The rows lie along a hidden order. The number after each row says roughly how far along it the row is, from 0 to 10. A new part has a new order.
In the rows, zero is written as 128.
[159 125 124 137 160 156 121 127 112 105 123 110 146 183 120 104 193 113
 116  99 132 117  68 120 114 125]  5
[113 148 133 121  68 125 146 120  10 143 141  89 111 140 141 143 121 117
 104 127  75 112 163 180 136 123]  7
[112 149 137 115 140 128 120 124  59 108 131 118 149 189 133 108 132 139
 108  96 127 144 100  92 117 126]  9
[178 148 142 120  68 123 120 123 168 136 124 132 118  99 125 136  86 107
 132 127 105 158 169 101 118 118]  8
[ 95  95 143 117  67 121 121 125  39 143 128 122 111 171 122 141 151 172
 104 129 105 122 168 210 129 113]  1
[ 97 172 142  98  53 120 121 122 104 140 136 119 133 152 135 130  30 123
 120 128 142 157 127  61 137 113]  9
[156 105 101 140 125 134 113 127 182 110 117 135 126 135 110 138 149 101
 135 128 137 121 126  99 110 108]  3
[ 98 115 134 147  69 157 126 127 150 105 133 142 113 190 111  78  78 139
 125 117 130 150 212 126 147 136]  5
[151 158  78 129  88 163 140 123  92 115 147  72 142 129 102 146  47 110
 136 131  93 144 191  62 142 119]  8
[176 111 115 148 136 163 120 128 169 126 119 112 123 144 112 135 194  98
 137 134 137 114 107 166 114 116]  1
[158 155 131 130  72 147 151 116  55 109 140 105 110 121 148 100 154 111
 106  81  74 112 173 119 143 124]  10
[123 167 114 131  87 141 144 125  33 136 149  62 141 144 119 157  98  99
 123 171  90 149 174 114 145 122]  6
[ 97 132 138 138  85 166 124 132  36 133 136 104 143 171 109 151 102 128
 124 190 148 161 201 140 147 118]  3
[133 119 124 118 101 113 138 129  25 153 134  90 129 158 117 158 123 140
 103 139  81 122 152 219 125 125]  2
[193 130 152 126 104 109 122 125 165 140 119 149 128  82 137 140 162  87
 120 134 113 163 142 121 118 111]  6
[181 119 125 122 100 175 130 117  79 113 126 115 129 102 116 109 230 164
 113  59 140 140 201 112 147  94]  6
[101 127 127 127  64 182 119 123  64 118 130 110 130 145 108 130 153 169
 120 129 162 152 207  93 149  95]  4
[179 108  94 129 131 160 129 121 165 116 129 109 144 137  88  98 143 150
 128  81 108 151 189 110 139 122]  5
[177 154 119 140  96 154 150 121 110 105 142 101 123 140 129  92 136  94
 122 101  75 127 175 113 145 141]  10
[168 138 167 123 131 122 146 130 118 156 145 117 129 135 131 144 255 160
 113 149 119 121 132 219 145 124]  6
[131  90 122 136 121 114 121 130 166 141 129 141 138 132 124 149 230  98
 113 165 142 126 104 149 122  97]  1
[179 128 132 144 117 172 128 127 131 133 124  81 132 172 120 116 215  96
 137 132 138 116  79 179 115 122]  2
[184 122 139 124  99 118 132 127 162 150 139 147 120 109 120 149 149 162
 120 141 102 119 153 180 129 122]  7
[157 135 138 115  94 158 138 121  15 147 134  85 124 114 122 159 214 158
 101 133 111 122 163 189 140  95]  4
[171 101 128 147 140 134 125 132 158 143 126 109 134 139 121 142 233  91
 127 163 144 119  85 190 120 106]  0
[116  93  85 132  70 146 118 130 221 141 138 132 111 146  96 158 107 164
 143 169 152  96 144 136 120 103]  1
[161 138 124 132 134 166 118 125 121 110 115  95 136 166 123 102 161  93
 137 119 141 145  85 110 113 119]  4
[163 140 137 135 138 167 139 128  81 145 137  82 134 181 118 130 216 154
 132 143 138 110 109 193 128 129]  3
[191 123 152 117  95 163 142 114  30 129 127 107 114  91 142 129 255 158
  99  64 102 118 160 189 145  93]  7
[168 115 114 145 148 173 125 128 146 116 126 102 135 180 108 128 203 119
 131 121 136 105  82 177 114 122]  2
[134  81  92 110  97 132 115 121  99 138 123 114 127 152  92 149  93 181
 112 102 115 125 172 175 124 103]  1
[139 122 110 128 149 129 120 126 165 110 132 149 138 156 108 135 111 166
 114  99 104 108 125 105 113 126]  8
[134 128 151 132 146 131 130 129  88 146 130  95 144 161 143 136 255  86
 118 161 146 150  72 185 129 114]  1
[144 132 140 126 193 122 127 127  95 113 133 130 151 173 129 123 209 159
  94  97 119 116  90 148 123 133]  8
[179 136 139 124  90 154 148 112  64 114 134 108 108 111 147  97 228 140
 102  55  72 112 156 149 143 120]  10
[110 154 146 117 147 128 127 125  54 133 138  99 149 187 137 111 195 144
 106 117 137 136  85 121 137 126]  7
[102 129 147 139  75 180 123 129  47 115 131 112 134 159 114 118 171 154
 123 153 155 159 207 107 150 111]  4
[151 125 124 143  78 175 136 121 159  97 130 131 121 153 114  76 133 147
 129  82 131 151 209  93 148 125]  7
[177 124 131 144 123 168 137 123 137 103 129 120 143 142 109  82 179 138
 124  94 129 157 198 111 151 129]  7
[168 140 145 133 186 159 133 127  59 115 132 105 148 188 122 108 204 145
 105  95 117 113  86 165 121 144]  7
[105 167 122 142  55 158 146 124  72 103 148 104 111 159 133  99  71  96
 127 134  84 123 194  89 149 137]  10
[132  81 144 116  82 133 123 120  70 134 123 135 108 149 124 102 220 171
 105  81 105 116 166 202 137 109]  3
[137 139 138 115  46 128 133 126 169 149 139 121 112 127 124 148 119 132
 137 170 141 141 170 136 141 108]  5
[167 142 133 134  84 185 139 120  75 107 130 109 135 112 123 100 219 151
 123  94 145 151 200  90 154 104]  8
[ 79  81 124 125  49 137 111 125 102 128 122 147 108 181 100 104  99 177
 117 119 147 141 215 169 137 110]  1
[192 124 110 128 164 129 139 127  68 142 133  81 158 140  89 150 177 135
 115 125  95 157 162 191 131 124]  3
[169 118 103 130  84 145 140 117 169 103 133 119 114 137 113  88 121 140
 122  51  85 119 183 107 140 128]  8
[ 94 147 125 150  48 171 141 124 127  96 140 122 111 166 123  84  70 107
 129 122 108 141 210  80 148 137]  9
[118 111 102 120 115 124 121 128  75 143 134  93 143 164  81 158  71 155
 112 156 105 147 174 173 125 117]  1
[133 103 134 141 111 165 123 136 150 108 124 132 138 166 109  86 146 156
 122 109 143 160 199 153 147 123]  3
[147  98 115 138 104 125 118 129 177 141 126 130 131 122 122 146 200  94
 131 173 146 138 110 152 119  96]  0
[ 99 155 134 130  69 173 135 127  26 133 138  88 136 143 120 154 129 145
 117 173 148 151 197 100 148 102]  5
[187 156 152 124  79 139 130 125 156 145 124 107 116 113 128 133 134  97
 135 142 119 160 151 128 120 120]  6
[172 112 125 114  70 171 131 113  72 118 126 114 110  99 125 120 209 176
 109  58 123 117 180 147 146  91]  6
[181 113 132 119  81 156 138 112 111 111 127 122 110 120 133  97 227 161
 104  26  84 112 165 171 141 110]  8
[117 152 106 139 101 177 133 127  89 110 139  92 146 150  93 141  69 116
 137 152 145 156 214  58 147 118]  6
[128 137 113 124 145 142 119 125 106 103 129 121 142 185 114 109  96 161
 116  92 119 111 100  92 114 130]  8
[ 97 138 162 137  60 176 137 123  26 106 133 127 106 159 141  94 163 152
 115 121 136 135 211 118 152 115]  7
[159  85 124 126  90 170 121 119 160 109 121 138 117 151 106  85 196 169
 117  56 135 143 189 162 144 112]  5
[128 106 125 141 155 132 122 131 136 134 130 104 143 160 126 137 245  96
 118 149 147 117  60 170 122 107]  0
[188 102 111 123 145 162 125 122 123 131 125 102 147 122  93 131 219 161
 116  90 130 153 183 167 141 109]  4
[143 139 129 129 144 143 118 125  71 109 123  99 144 180 133 104 184  96
 121 111 142 149  76 101 112 120]  4
[ 96 150 166 137  59 174 136 126  28 113 135 115 112 157 137 124 133 144
 115 140 150 146 203 109 149 109]  6
[154 114 132 136  69 171 136 118 150  97 127 138 111 146 123  76 183 157
 113  42 111 130 200 113 147 119]  8
[154 131 105 129 139 122 142 126  52 143 141  75 150 153  99 155 115 106
 120 156  85 151 174 166 129 130]  4
[158 117 121 140 129 168 136 131 136 144 137  95 129 167 112 142 214 150
 136 156 144 103  96 191 126 119]  1
[170 130 126 126  77 127 119 124 192 134 124 154 115  96 116 143 110 113
 119 125 103 151 165  99 115 111]  7
[112  96  92 120 107 118 119 127  90 141 132 103 140 175  81 148  46 158
 117 138  96 144 185 180 118 121]  1
[122 149 167 146  96 121 148 129  14 119 141 116 115 184 145 101 146  97
 100 164  82 138 168 205 148 146]  6
[146 162 179 105 144 115 142 126  56 151 141 115 147 148 148 132 191 150
 100 137 122 154 123 154 148 129]  9
[168 116 157 149 137 160 132 128 108 107 125 126 147 161 114  83 235 136
 116 113 137 167 194 166 149 130]  5
[124 122 160 140  79 163 136 124  70 104 131 140 108 162 138  76 178 148
 107  91 121 131 191 150 149 126]  7
[103 152 121 135  63 119 145 125  57 112 146 104 113 166 128 112  74  98
 113 139  74 120 182 155 142 146]  7
[212 149 168 133 178 124 124 125 107 116 108 111 149 127 148  98 227  67
 116 112 113 173  92 137 129 124]  6
[123 131 119 148  86 169 131 127 150 103 133 121 140 167 100  81 102 121
 132 114 138 159 212  93 148 130]  6
[ 92 111 144 125  77 131 118 128  37 143 130 115 120 175 113 151 112 164
 106 171 142 147 183 191 139 113]  0
[159 103 107 139 126 138 126 126 167 105 129 122 141 173  89  89 116 143
 127 101 106 156 197 131 142 133]  4
[152 153 111 118  48 178 140 113  53 115 139  88 111  84 134 145 158 152
 117  90  96 110 187  74 147  92]  10
[185 116  87 125 129 133 141 120 152 116 135 103 141 137 100  98 135 143
 122  73  81 127 167 154 129 127]  6
[ 92 118 108 134 104 123 123 132  78 137 138 105 140 202  87 151  74 111
 125 179 102 153 188 171 126 138]  1
[105 124 112 138  79 131 137 123 150 101 136 133 107 176 118  81  60 117
 120  98  87 119 199 127 138 144]  7
[151 139 122 121 137 123 118 122 153 106 124 145 140 149 120 115  85 150
 113  87 102 138 135  85 114 125]  10
[178 126 123 136 153 155 118 125 137 103 114 122 138 152 117 107 128 108
 127  97 108 125  99 102 109 124]  6
[194 117 122 119  91 159 140 111 117 116 126 114 115  98 131  96 230 156
 104  25  83 114 170 158 143 111]  8
[149 115 136 135 126 135 138 133 143 150 141 104 125 147 126 147 232 126
 124 179 144 115 110 200 142 114]  1
[120 122 140 131 139 122 125 130  87 144 133 103 145 159 137 136 250  93
 110 159 149 145  68 165 128 109]  1
[118 137 149 120 130 134 140 128  73 150 146  98 143 172 134 138 219 153
 121 152 142 121 110 180 146 121]  4
[157 161 109 130  88 126 149 122  70 124 146  81 126 138 123 138 111  97
 119 126  72 120 168 124 138 131]  8
[110 163 144 148  67 177 144 125  52 103 140 112 118 148 128  97 112 109
 127 140 141 151 212  76 155 121]  8
[139 171 153 114 125 133 121 124  67 121 127  98 143 167 142 104 126 105
 117 112 134 156 109  90 120 123]  8
